Each row has a class, written after it.
[ -66   14   63 -237   63  141  150   53  181 -176 -142   86  129  136
  -53 -137  -84  -46  165  -54  -13 -139  -74 -104   -6   20  -22  -58
   70  141  -47  109 -358 -212]
z506
[  35  -79  296  251 -241  -47  214  406 -419 -238  -32 -106 -136 -161
 -207  318  -78 -238 -197 -428  -31  165 -469  155  143   81 -289  -12
 -273 -138  123  449 -260   39]
z743
[ -39   56   53 -256   34  166  154  -70  -15 -332 -174   24  170   61
 -198  -67  -21  -34  124 -112  -60  -59 -174   75   73 -167  -41   11
   17  125  -32  147 -289 -188]
z613
[ 139  -19  309   14 -364  -71 -539  118 -347    8   84 -178  252 -433
 -192  206 -299  -75  -20 -849  448   75 -462 -117   21  281  161  -54
  -82 -545 -226 -154 -435 -319]
z506
[-240 -132   53 -276 -100 -136 -249 -163  174   46  236 -222 -127 -542
 -179  276  238 -268 -262  -14  -56  -31  731  188  213  119   24 -377
  152  -20   54  -22 -150  140]
z613
[-118   91  166 -279   57   67   -5  -11  -19 -269 -151  -39  124   36
 -195  -36  -98 -101  134 -125  -76  -86 -148 -139   74  -77   47   20
   23   76  -14  127 -259 -194]
z662
[-114  104   62 -338   60   99   57   18  106 -216 -178   28   70  100
 -127 -148 -137  -52   63  -86   -1 -108  -88  -62  -14  -42   71   -3
  147   70  -53   89 -306 -180]
z536
[-146   99   94 -338   43  131  145  -20   78 -305 -161   36  124   23
 -179 -128  -69  -87   56   20  -12  -50  -79    6   51 -108  -35  -72
  118  198  -74  105 -272 -114]
z506
[  74 -282  -88 -216  -90 -234 -218   15 -197    1 -161   38  275  -97
   62  449   86  119  -52 -165 -183   54  194  651  -80  355  -34 -432
 -454 -136   62 -631   65 -192]
z613
[-293    6  -40 -313 -227 -160 -112 -432  463   44  428 -274    8 -318
 -177  182   91  -65 -437  105 -142  133  409  542  125   47 -193 -413
 -198  -86  133  -99  174 -361]
z621
[ -63   11  -13 -241   87  126  109 -109  -36 -195 -159   85  140  -33
 -160   43  -22  -54  128 -225  -34 -155 -101  -14  -53  118  -10  -48
   55   45 -196   14 -247 -146]
z624
[-123   19   -6 -221  -11  117  154    0  -33 -265  -98   44  121  -87
 -170  -64  -98 -120   50 -102   73 -109 -231   27   28   40   20  -59
   61   50  -85   24 -322  -79]
z613
[ -79   18    7 -332   91  143   89 -109   30 -209 -188   64  107   34
 -210 -180  -71    2  121    5 -156 -128   35 -105   47 -129  -19  -22
   57  141   17  189 -334 -224]
z662
[  30  117  -87  -62 -179 -258 -106  247    0  -77 -158   92  -60 -129
 -670  230 -468 -469   45 -278  328  223 -239   76  -90  525    6  -43
 -122 -155 -106  -57 -389  -63]
z621
[-156  111  139 -199   30  138  133  -45   26 -286 -193   46  142    7
 -178  -90  -79 -104   73  -71   41  -57 -158 -150   70  -77   15  -15
   57  178  -57  111 -427 -132]
z237
[-305  -35  644  -67 -163 -197 -124  395  204 -116  278 -146 -200 -340
 -521  426 -332 -366 -229 -443  221  383 -159  266   92  518 -175 -292
 -163 -408   -4  282   -4   46]
z760
[ -28   40   72 -257   39  112   87  -44    8 -243 -195   40  148  144
  -76 -118 -123    7  192 -118  -62  -21 -107   18   -5 -112  -26   49
   47  101  -33  204 -353 -251]
z506
[-119  154  124 -230   72  109   81  -69   30 -215 -110   18  140   16
 -194  -27 -103  -42  106 -107  -74  -15 -145   92    1 -124  -38   29
   91   77  -28  197 -195 -166]
z237
[ -86   -1   78 -285   74  148  134  -47    2 -180 -170  110  178   42
 -139  -41  -28  -36   49  -92   -7 -105  -15  -79   25  -47    9  -58
   45   98  -32  144 -388 -188]
z506
[-264   98  111  384   88  -40   22  114 -462  -22  168  -77  -93 -423
 -250  753 -144 -656  -93 -262   23   80   18  -51    9  324  -22 -317
   42 -233 -173  279 -578  188]
z744
[ 139 -217  -74   88 -355 -308 -253  262  219 -180  173  264 -319 -230
 -412  118 -122 -214  -71 -187  203  254 -157  339 -116  684  192 -400
 -106 -189  -10  -42 -433  -35]
z743
[ -14 -111 -148  141 -192 -139  -67  -49 -523 -295  -61  -26 -166 -370
  -87  457    0 -327   94 -315 -402  -26 -372  417  242  178  -18 -148
 -443  -65 -105 -297  -44 -276]
z237
[-135  134  104 -256   85   91   39  -61  -18 -178 -143  -11  148  -15
 -188   30 -134 -124   57 -105  -36  -62 -134  -19  -19  -11   -1  -20
    0   39 -108   34 -286 -134]
z743
[ -83   58   46 -187   52   78  123  -34   27 -181 -127   83   23  130
 -120  -72  -64  -92   87 -132   59  -38  -90 -169  -26  -41   27   86
   40   50  -61  157 -354 -124]
z621
[-141  107   87 -398   38  161  122  -17    2 -288 -224   25   75  104
 -195 -140  -92   -2   97 -113    6  -81 -105 -119   29 -253   57   48
   59   97  -49   88 -257 -170]
z744
[ -42    2 -135  227 -540  121   67 -144 -599 -349 -442 -191 -170  -46
  -86  393  291  -82   76 -533   77  -50  -41   -8  234 -152  -11   65
 -601   84 -511 -162 -505  112]
z536
[ 152   77  144 -233   72  147   52  350 -239 -369  -88  131 -141 -119
 -168 -274 -137 -587 -159  -64 -275  110   85  -84   91  212   43 -125
 -417 -177  178 -445   94 -209]
z613
[ -91 -223   16  147    6 -320 -305 -134   42  106  231 -343  117 -368
 -166  533  352 -108 -261   77 -357   57  355  -10   -4  350 -256 -540
 -281   28   70 -333    7  214]
z662
[-182  -59   10 -214 -273  147   62   65 -183 -326 -297  175 -252 -279
 -442 -106  -99  -77  -63 -595  696  -62  245   21   83  380   20    6
  263 -220 -511 -257  409  185]
z743
[  66   12  -15 -256  200   -7   45  255 -346 -244 -339  197 -326  137
 -252  319  280   29 -133 -610 -365 -156   26  140 -312  244   28 -162
 -134 -288 -179 -158  126   12]
z613
[ 146 -335   14  267  -46 -133 -299  279   16  -96   66  239   39  165
 -150  375 -247 -295  118 -669  105  209 -378 -169   54  459    8 -187
 -433 -545  -76 -197 -520 -236]
z237
[-224 -242  161   62 -362   15  -14  162  214   15  109  245   83   19
  116  202  214  -13 -307 -467  341  -67  386  339  185  202 -296 -246
   36 -172  -89   21 -413   85]
z536
[ 158 -442    0  248 -454  -39  -20  277   14  -78  259  182   72 -189
  -39  435  150  264  -89 -522    7  259   -8  347 -205  343 -347 -568
 -192 -357 -260   42 -150   80]
z760
[ -86   44   76 -178   47  143   79  -50   27 -242 -129   54  186   56
  -73  -95  -69 -105  141  -77  -64  -95  -86  -82   46  -30  -48    8
   78  129 -106   45 -338 -154]
z536
[-127   79   47 -279   90   34  136  -80   67 -159 -190    6  103  114
 -148   -9 -122  -20   23  -68   -2  -44 -112 -129  -62  -16   38   10
   54  103   -1  208 -376 -182]
z624
[ -67  129   26 -305   44  137  188   13  -27 -326 -211   55   53   52
 -241  -78  -45  -74  105 -116 -105  -35  -41   12  -89  -49  -10  -52
    7   74  -62   52 -186 -144]
z760
[ -30   30   27 -201  -22  106   97   32  -53 -287 -103   89  161   30
 -210 -123  -59  -76  162  -74    8 -111 -173   72   59  -44   -9  -11
   51   96   43  127 -206 -163]
z662
[  41  -84   55 -134  -31  124  133  -66 -134 -187 -169  113  224   36
  -82   13    6    7  100 -147   -4 -106 -117  -74   74  -35  -71  -40
   56  130  -59  247 -452 -243]
z743
[ -82   73  -25 -289   -6  148  126  -32   45 -289 -214   63  210  121
 -136 -139  -46  -17  105  -53  -23 -140 -105   17   19 -103  -26  -51
   83  171  -72   29 -356 -177]
z536
[ -86  -82  594  231  -91  -58   -3   54  252 -291  123 -191 -187 -194
 -251  533  139   -4  124 -366   -5  333   33  346   44  371 -186 -292
  109   77 -251  653  -51   71]
z237
[ -24  171  -61   43  -79 -338 -155  262  219  -51  133  -91 -257   62
 -379 -103 -319 -216   49  207 -158  147 -482  342 -239  400  -68 -310
 -247    3  220   35 -418 -144]
z237
[  50   89   26 -194 -177 -407 -222  182 -389  -99 -126  -23  162 -350
 -313  173 -434 -304    9 -166  -25  190 -187  406 -198  498   41  -33
  -28 -115  208 -248  -76 -249]
z744
[ -18   70  124 -259   77  121   74   -1   27 -191 -171   33  181   97
 -107  -71  -89  -11  161 -138  -85  -87 -144  -31  -61  -53  -97  -10
   65  101  -81  157 -399 -198]
z743
[-108   46   58 -307   51  140  128  -75   97 -205 -210   86  132   76
 -169 -206  -97   10  132   17  -21 -133  -51 -146   28 -105  -31   10
  105  206  -41  138 -367 -193]
z743
[-170  -57 -141  268 -113  172   50  407   62 -159    7  161 -336 -442
   53  184 -232 -435 -240 -303 -125   40 -102  -49  125  235  302 -142
 -488 -377 -128 -672   68  318]
z624
[ -71   64   72 -285   11  125   67  -56  -35 -232 -160   46  167   68
 -126 -133 -142  -31  120  -49  -25  -53 -141  -95   72 -217  -20   47
  105  112  -40  191 -335 -206]
z743
[ -16   73   98 -281    3  156  142  -11 -148 -253 -211   56   69   36
 -145 -123    5  -33   76 -126   63  -75   28 -139  -37  -61   -7  -48
  126  135 -103  219 -375 -112]
z624
[ -77   17   93 -268   63  161  212  -70    0 -246 -114    1  141  -27
  -87  -44   23  -56   73  -97  -45  -91  -48  -56  -36   -9  -23  -21
   13  102  -52   71 -262 -144]
z613
[-102   34   14 -356  -12  130  121  -73  -39 -272 -179   65   70   45
 -176 -105 -120  -55  173 -130  -37  -41  -35  -65   12 -108    9   55
  -32   65  -92   61 -174 -179]
z624
[ -57   54   65 -229  -13  112   80  -68   -6 -152 -237   13  190   49
 -101  -68 -119   12  120  -97   34  -74  -66  -41   77 -137  -13   56
   45  132  -36  138 -427 -227]
z613
[ -44    6  100 -294  107  104  109  -25   17 -255 -154   78  166  104
 -164 -105  -41  -41  153  -98  -11 -122 -156 -157  -22   23   -2   -4
   80  111  -35  156 -338 -196]
z662
[  66   98  -57 -146 -214  178  127  233  177 -300 -265  -28 -344  -27
 -682 -223 -254 -155  130 -591  230   90 -171 -217 -203  248  369  340
 -362 -354  -67  130 -184  122]
z613
[-294  -94  284  -35 -252 -253 -153  270  102   11  132  243 -130 -227
 -180  204 -189 -164 -302 -102 -245  -39 -169  138  383  177 -157 -275
  127   -6  124  318 -218 -308]
z237
[-259 -218  -12 -163 -108  102 -123  -30  168 -253   23   45   25 -335
 -198  682  124 -188  122 -475 -552  -27  353  418  220   72   21 -287
 -431 -219 -250 -376  239  -10]
z536
[ -50  120   44 -287   20  111  113  -23  -77 -260 -281   20   93   38
 -194 -181  -49  -34  157   48  -68 -139  -85  -51   11 -113   33   14
   48  263  -12   90 -323 -132]
z743
[-298 -210   22 -213   52   49   66 -178  -72 -204 -366  -56 -171  160
 -259  280   18  194  -38 -320 -132   48  317 -416   46 -181  211   -5
 -420 -170   41   25  -13 -115]
z743
[  83  -79    2 -156  -82  -10  142  173  -67 -172   90  362   -5 -182
 -515  324   57 -324  -41 -335  276   22   82  221 -201  600  -19 -385
   98 -150 -148  156 -277  -75]
z624
[-133  103   59 -292  103  119   70 -101   -8 -186 -245  -39  144   11
 -247  -22 -108  -44  128 -114    7  -80  -49 -144  -36    7   76  -11
   21   55 -143   46 -298  -89]
z760
[ -82   60  158 -213   51   85  -19  -18   99  -91 -157    5  154   39
 -172  -89 -166  -60  124 -105   53 -103  -89 -134   40   59   48   23
  -15   47  -26   52 -296 -212]
z743
[ -43   70    7 -224   88  178  124  -70   52 -198 -194   99  136   17
 -152  -19  -48  -43  133 -176 -140  -98  -55  -34    5 -123  -20   14
   41   65  -84   93 -396 -192]
z760
[-117 -613  -88    4   14 -106  214  201 -179   24  123  290  -36 -291
 -142  546   97 -220 -126 -444 -157 -100  174  424  -65  899 -184 -408
 -297 -393  -41  -13   20  145]
z621
[   8  -83   -2  -26  201 -121 -189    1  -45  -90 -102  282  -36 -448
 -269  715  272 -299 -280 -677 -391   23  283  228 -149  424  -45  -62
   64 -257 -267 -386  -79  256]
z536
[  19  296 -138  -63 -325  -68 -151 -122 -318 -244 -219 -201 -104  220
 -153   81   38  128   -7 -403  135   34 -193 -120 -112 -381  -49   76
  273   -4 -363  355 -504 -113]
z536
[ -49  -16   11 -289   61  145  105  -69   15 -218 -177  118  140   59
 -172  -20  -25  -27   87 -128 -104  -90  -50   26  -10  -37  -37  -66
  -11   68  -98  125 -397 -149]
z743
[ -79   39   68 -259   62   96   89 -104    6 -202 -143   19  151  -20
 -190    0   19  -20   94  -28  -49 -104  -75  -70  -11  -40    3  -50
   43  163  -81   64 -249 -108]
z743
[ -94   92   35 -300   12   84   75    3   23 -329 -199   33  102    0
 -295 -163 -141  -90   88 -100  -15  -84 -159  -89   -6   31   62  -10
   15   76   -3    5 -205 -185]
z662
[ -67   76  -25 -230    9  161  185  -70  -25 -307 -167   34  134    4
 -134   10   -5  -66  139 -220  -95  -93 -148  118  -43  -75  -67   34
  -19   68 -134   10 -285 -132]
z613
[-385 -135  -13 -513   12 -186 -266  112   97 -102  -23    2 -130 -173
 -253  -34 -199 -132   29 -144 -376 -330 -173  389  319  157   51 -168
 -252 -190  171 -528  385 -290]
z760
[ -55   66   60 -290   60  149  102  -14  -43 -275 -219   36  213   78
 -136 -178  -92  -12  179 -129   15 -129 -227  -12   11  -75  -23  -12
   52  116  -32   32 -318 -198]
z237
[  11   -5 -144  -34 -293 -110   81  285   16 -357 -154  -49 -322 -247
 -471  388 -115  -34 -368 -580  -96  366 -345  553 -235  318   38 -116
 -290 -385 -261   28  137  378]
z506
[ -56   51  149 -304   44  154  103    4    5 -278 -166   35  153   54
 -171  -67 -122  -18  125 -102  -85   -6 -137  -37  -14 -101  -37  -41
   10   90  -73  131 -322 -216]
z536
